Below is a small trained network, with its code and all its weights. Each question gives an input and a class and asks what happens when units are switched off, that is, made to give their printed mean instead of their output.

import numpy as np


def w(rows, s, z=0):
    codes = np.array(rows[::2]) - 128.0
    scale = np.full(codes.shape[1], s)
    scale[-1] = z or s
    return codes * scale


def f(y):
    return y / 2 * (1 + np.tanh(0.7978845608 * (y + 0.044715 * y**3)))


def log_softmax(a):
    a = a - a.max(-1, keepdims=True)
    return a - np.log(np.exp(a).sum(-1, keepdims=True))


def net(x, mask):
    res = np.array(x, float).reshape(1, 8) / 4 @ E
    y = f(res @ A[0][:, :-1].T + A[0][:, -1])
    res = res + np.where(mask, y, B[0][:, -1]) @ B[0][:, :-1]
    return log_softmax(res[-1] @ U[:, :-1].T + U[:, -1])


A, B = {}, {}
E = w([
[116,108,161,136,71,68,191,91,152],'x0',
[119,179,22,99,90,121,123,111,1],'x1',
[102,136,212,130,142,138,109,185,67],'x2',
[112,123,106,39,108,72,113,187,130],'x3',
[100,137,113,105,132,179,83,202,215],'x4',
[195,175,104,93,160,112,135,67,182],'x5',
[151,142,104,69,21,110,161,169,144],'x6',
[111,234,152,177,103,116,133,129,134],'x7',
],0.0088)
A[0] = w([
[107,193,214,170,142,115,166,151,151,182],'neuron 1',
[79,129,88,137,96,159,95,138,202,222],'neuron 2',
[205,141,74,118,169,148,131,64,192,125],'neuron 3',
[115,128,150,85,166,178,21,234,116,111],'neuron 4',
[106,159,165,142,119,124,131,84,158,188],'neuron 5',
[101,168,254,186,143,119,101,119,123,209],'neuron 6',
[117,94,136,146,174,160,126,94,137,160],'neuron 7',
[132,172,91,111,112,146,106,131,2,125],'neuron 8',
[171,81,183,84,124,91,163,149,138,215],'neuron 9',
[111,138,75,150,111,80,181,133,64,102],'neuron 10',
[133,201,79,19,42,90,155,148,143,252],'neuron 11',
[107,145,66,94,49,70,127,146,181,151],'neuron 12',
[191,157,63,67,177,86,140,46,132,211],'neuron 13',
[104,68,145,182,183,108,135,104,68,245],'neuron 14',
[116,102,162,122,150,161,79,176,164,164],'neuron 15',
[164,73,192,98,145,102,157,54,115,238],'neuron 16',
],0.0086,0.0026)
B[0] = w([
[192,169,84,210,123,114,60,224,162,194],'neuron 1',
[136,111,156,146,152,107,156,117,185,184],'neuron 2',
[159,170,113,174,226,142,147,131,228,196],'neuron 3',
[70,110,198,62,135,200,67,100,139,222],'neuron 4',
[203,127,106,163,142,146,133,137,151,162],'neuron 5',
[133,161,143,173,108,50,119,196,164,218],'neuron 6',
[166,124,132,115,152,92,194,133,186,166],'neuron 7',
[98,197,51,152,68,148,73,102,25,219],'neuron 8',
[189,102,172,110,95,63,162,171,165,181],'neuron 9',
[93,112,107,133,114,130,76,78,67,178],'neuron 10',
[137,71,138,44,1,46,170,136,76,244],'neuron 11',
[170,87,173,111,81,87,213,125,134,197],'neuron 12',
[158,202,135,196,163,78,52,183,141,212],'neuron 13',
[133,110,149,101,40,67,154,192,85,200],'neuron 14',
[108,144,162,118,141,178,98,151,220,186],'neuron 15',
[180,119,136,124,69,94,177,135,122,201],'neuron 16',
],0.0078,0.011)
U = w([
[182,57,160,107,100,57,220,123,137,184],'0',
[33,124,98,99,99,158,89,55,39,34],'1',
[73,117,195,122,169,159,68,161,179,155],'2',
[187,202,92,211,146,80,96,155,141,206],'3',
[135,120,123,158,233,254,133,24,192,3],'4',
],0.0086,0.0025)

Each question gives the input, the list of numbers given to net, and the class t.
The units are the neurons (one row each of A and B). Each row of codes is followed by its name. A weight is (code - 128) times the scale printed after its matrix; where a second scale follows, it is the last column's (A, B and U).
mask holds one flag per neuron, in row order. A switched-off neuron (its flag False) gives its mean, the last column of its row in B, instead of its output. The means were averaged over made-up inputs and are rounded, as every weight is.
A unit's drop is (log p(t) with every unit on - log p(t) with that unit switched off) / (log p(t) with every unit on - log p(t) with every unit switched off).
The circuit of an input: a set's keep is (log p(t) with only the set's units on - log p(t) with every unit switched off) / (log p(t) with every unit on - log p(t) with every unit switched off). Starting from the 12 units with the biggest drops (on a tie, the unit counted first), units are removed one at a time, each time the one whose removal leaves the highest keep (on an exact tie, the one counted first), for as long as the keep stays at least 0.8.
units of the circuit, in order: the units of the circuit, biggest drop first
unit that matters most: the unit with the biggest drop
top k neurons: the k neurons with the biggest drops, biggest first
drop of u: that unit's drop, to one decimal
input [-6,4,2,5,5,-4,-2,-1], class 1: unit that matters most -> neuron 8
input [-4,-5,0,-2,4,4,-2,1], class 4: units of the circuit, in order -> [neuron 11; neuron 14; neuron 13]
input [7,8,-8,-1,8,-6,0,4], class 0: top 2 neurons -> [neuron 12; neuron 11]
input [-6,-8,-6,4,-7,3,0,1], class 3: top 2 neurons -> [neuron 13; neuron 11]
input [8,-6,8,-6,-4,-8,-6,1], class 3: top 2 neurons -> [neuron 1; neuron 6]
input [4,-5,6,-4,4,-3,-2,3], class 3: top 3 neurons -> [neuron 1; neuron 6; neuron 5]
input [-5,-1,-5,6,5,-7,2,3], class 2: top 4 neurons -> [neuron 4; neuron 15; neuron 16; neuron 14]
input [-2,-8,-3,5,0,7,-1,-3], class 4: units of the circuit, in order -> [neuron 11; neuron 3]
input [-4,-4,8,-4,-3,6,-8,-7], class 0: top 3 neurons -> [neuron 14; neuron 16; neuron 7]
input [5,-6,5,-4,-1,1,-6,1], class 3: top 2 neurons -> [neuron 1; neuron 11]
input [-3,0,6,-8,8,6,-4,3], class 2: top 2 neurons -> [neuron 4; neuron 6]
input [-6,1,0,7,-6,-2,8,7], class 1: top 2 neurons -> [neuron 8; neuron 10]
input [7,-4,7,-8,6,-4,-6,-2], class 3: top 2 neurons -> [neuron 1; neuron 6]
input [8,-8,6,-8,2,-5,2,3], class 3: units of the circuit, in order -> [neuron 1]
input [0,6,-7,-5,3,1,5,6], class 0: top 3 neurons -> [neuron 11; neuron 12; neuron 1]
input [0,0,-6,-6,8,8,0,-7], class 4: drop of neuron 6 -> 0.1
input [3,-2,7,-5,3,-4,5,-1], class 2: drop of neuron 13 -> 0.1
input [-8,3,7,-8,-4,3,4,1], class 1: drop of neuron 8 -> 0.2
input [-3,3,-7,5,-7,3,-5,-4], class 3: drop of neuron 13 -> 0.2
input [5,4,-4,1,7,4,-2,5], class 0: units of the circuit, in order -> [neuron 11]
